Here is a tiny trained network, its code and every weight. The questions are about switching its units off for an input and a class, where a switched-off unit gives its printed mean instead of its output.

import numpy as np


def w(rows, s, z=0):
    codes = np.array(rows[::2]) - 128.0
    scale = np.full(codes.shape[1], s)
    scale[-1] = z or s
    return codes * scale


def f(y):
    return np.maximum(y, 0)


def log_softmax(a):
    a = a - a.max(-1, keepdims=True)
    return a - np.log(np.exp(a).sum(-1, keepdims=True))


def net(x, mask):
    res = np.array(x, float).reshape(1, 3) / 4 @ E
    y = f(res @ A[0][:, :-1].T + A[0][:, -1])
    res = res + np.where(mask, y, B[0][:, -1]) @ B[0][:, :-1]
    return log_softmax(res[-1] @ U[:, :-1].T + U[:, -1])


A, B = {}, {}
E = w([
[253,50,204],'x0',
[4,3,194],'x1',
[129,123,127],'x2',
],0.0068)
A[0] = w([
[185,67,156,100],'neuron 0',
[23,18,199,94],'neuron 1',
[142,151,180,251],'neuron 2',
[74,171,99,102],'neuron 3',
[100,148,79,111],'neuron 4',
[186,75,74,127],'neuron 5',
[113,135,110,114],'neuron 6',
[149,108,105,215],'neuron 7',
[49,180,96,83],'neuron 8',
[254,232,21,128],'neuron 9',
[205,90,187,80],'neuron 10',
[82,217,108,115],'neuron 11',
[89,162,104,103],'neuron 12',
[39,133,62,116],'neuron 13',
[89,113,30,95],'neuron 14',
[215,221,98,86],'neuron 15',
[75,126,70,105],'neuron 16',
[50,213,109,115],'neuron 17',
[163,111,172,202],'neuron 18',
[210,97,169,94],'neuron 19',
[192,50,202,101],'neuron 20',
[118,98,114,156],'neuron 21',
[171,170,90,119],'neuron 22',
[176,99,178,190],'neuron 23',
[132,150,171,245],'neuron 24',
[95,193,53,124],'neuron 25',
[211,107,190,96],'neuron 26',
],0.0099,0.011)
B[0] = w([
[121,168,166,161],'neuron 0',
[2,67,167,208],'neuron 1',
[99,182,72,250],'neuron 2',
[159,173,175,156],'neuron 3',
[135,176,171,149],'neuron 4',
[156,168,141,153],'neuron 5',
[149,155,134,134],'neuron 6',
[110,161,90,214],'neuron 7',
[167,192,167,161],'neuron 8',
[17,52,153,233],'neuron 9',
[163,187,178,162],'neuron 10',
[130,172,158,172],'neuron 11',
[121,173,173,147],'neuron 12',
[142,189,155,180],'neuron 13',
[153,168,170,150],'neuron 14',
[16,57,201,181],'neuron 15',
[128,182,173,155],'neuron 16',
[157,169,142,181],'neuron 17',
[101,176,110,204],'neuron 18',
[137,182,196,164],'neuron 19',
[129,180,168,181],'neuron 20',
[82,130,92,159],'neuron 21',
[31,86,136,162],'neuron 22',
[118,201,116,202],'neuron 23',
[102,172,66,244],'neuron 24',
[125,186,147,181],'neuron 25',
[141,191,172,167],'neuron 26',
],0.0096,0.011)
U = w([
[156,194,227,40],'0',
[60,50,194,119],'1',
[116,162,91,253],'2',
[155,129,2,241],'3',
[236,69,124,76],'4',
[255,76,118,81],'5',
[217,30,118,78],'6',
[207,29,108,72],'7',
],0.0085,0.0061)

Each question gives the input, the list of numbers given to net, and the class t.
The units are the neurons (one row each of A and B). Each row of codes is followed by its name. A weight is (code - 128) times the scale printed after its matrix; where a second scale follows, it is the last column's (A, B and U).
mask holds one flag per neuron, in row order. A switched-off neuron (its flag False) gives its mean, the last column of its row in B, instead of its output. The means were averaged over made-up inputs and are rounded, as every weight is.
A unit's drop is (log p(t) with every unit on - log p(t) with that unit switched off) / (log p(t) with every unit on - log p(t) with every unit switched off).
The circuit of an input: a set's keep is (log p(t) with only the set's units on - log p(t) with every unit switched off) / (log p(t) with every unit on - log p(t) with every unit switched off). Starting from the 12 units with the biggest drops (on a tie, the unit counted first), units are removed one at a time, each time the one whose removal leaves the highest keep (on an exact tie, the one counted first), for as long as the keep stays at least 0.8.
circuit, biggest first: the units of the circuit, biggest drop first
most important unit: the unit with the biggest drop
top k neurons: the k neurons with the biggest drops, biggest first
drop when u is switched off: that unit's drop, to one decimal
input [1,-6,0], class 1: circuit, biggest first	neuron 9; neuron 15
input [3,-3,1], class 3: most important unit	neuron 1
input [-5,4,-1], class 0: circuit, biggest first	neuron 9; neuron 13; neuron 8
input [6,-8,0], class 1: top 3 neurons	neuron 9; neuron 15; neuron 22
input [-3,-5,-2], class 1: circuit, biggest first	neuron 9; neuron 15
input [-5,5,-3], class 0: circuit, biggest first	neuron 9; neuron 13
input [8,7,-2], class 0: top 3 neurons	neuron 20; neuron 9; neuron 10
input [1,-4,3], class 1: top 2 neurons	neuron 9; neuron 15
input [-1,-3,2], class 3: drop when neuron 19 is switched off	0.1
input [-3,-1,-3], class 3: drop when neuron 15 is switched off	0.2
input [3,0,-2], class 3: drop when neuron 4 is switched off	0.0
input [-5,0,-2], class 0: drop when neuron 17 is switched off	0.1
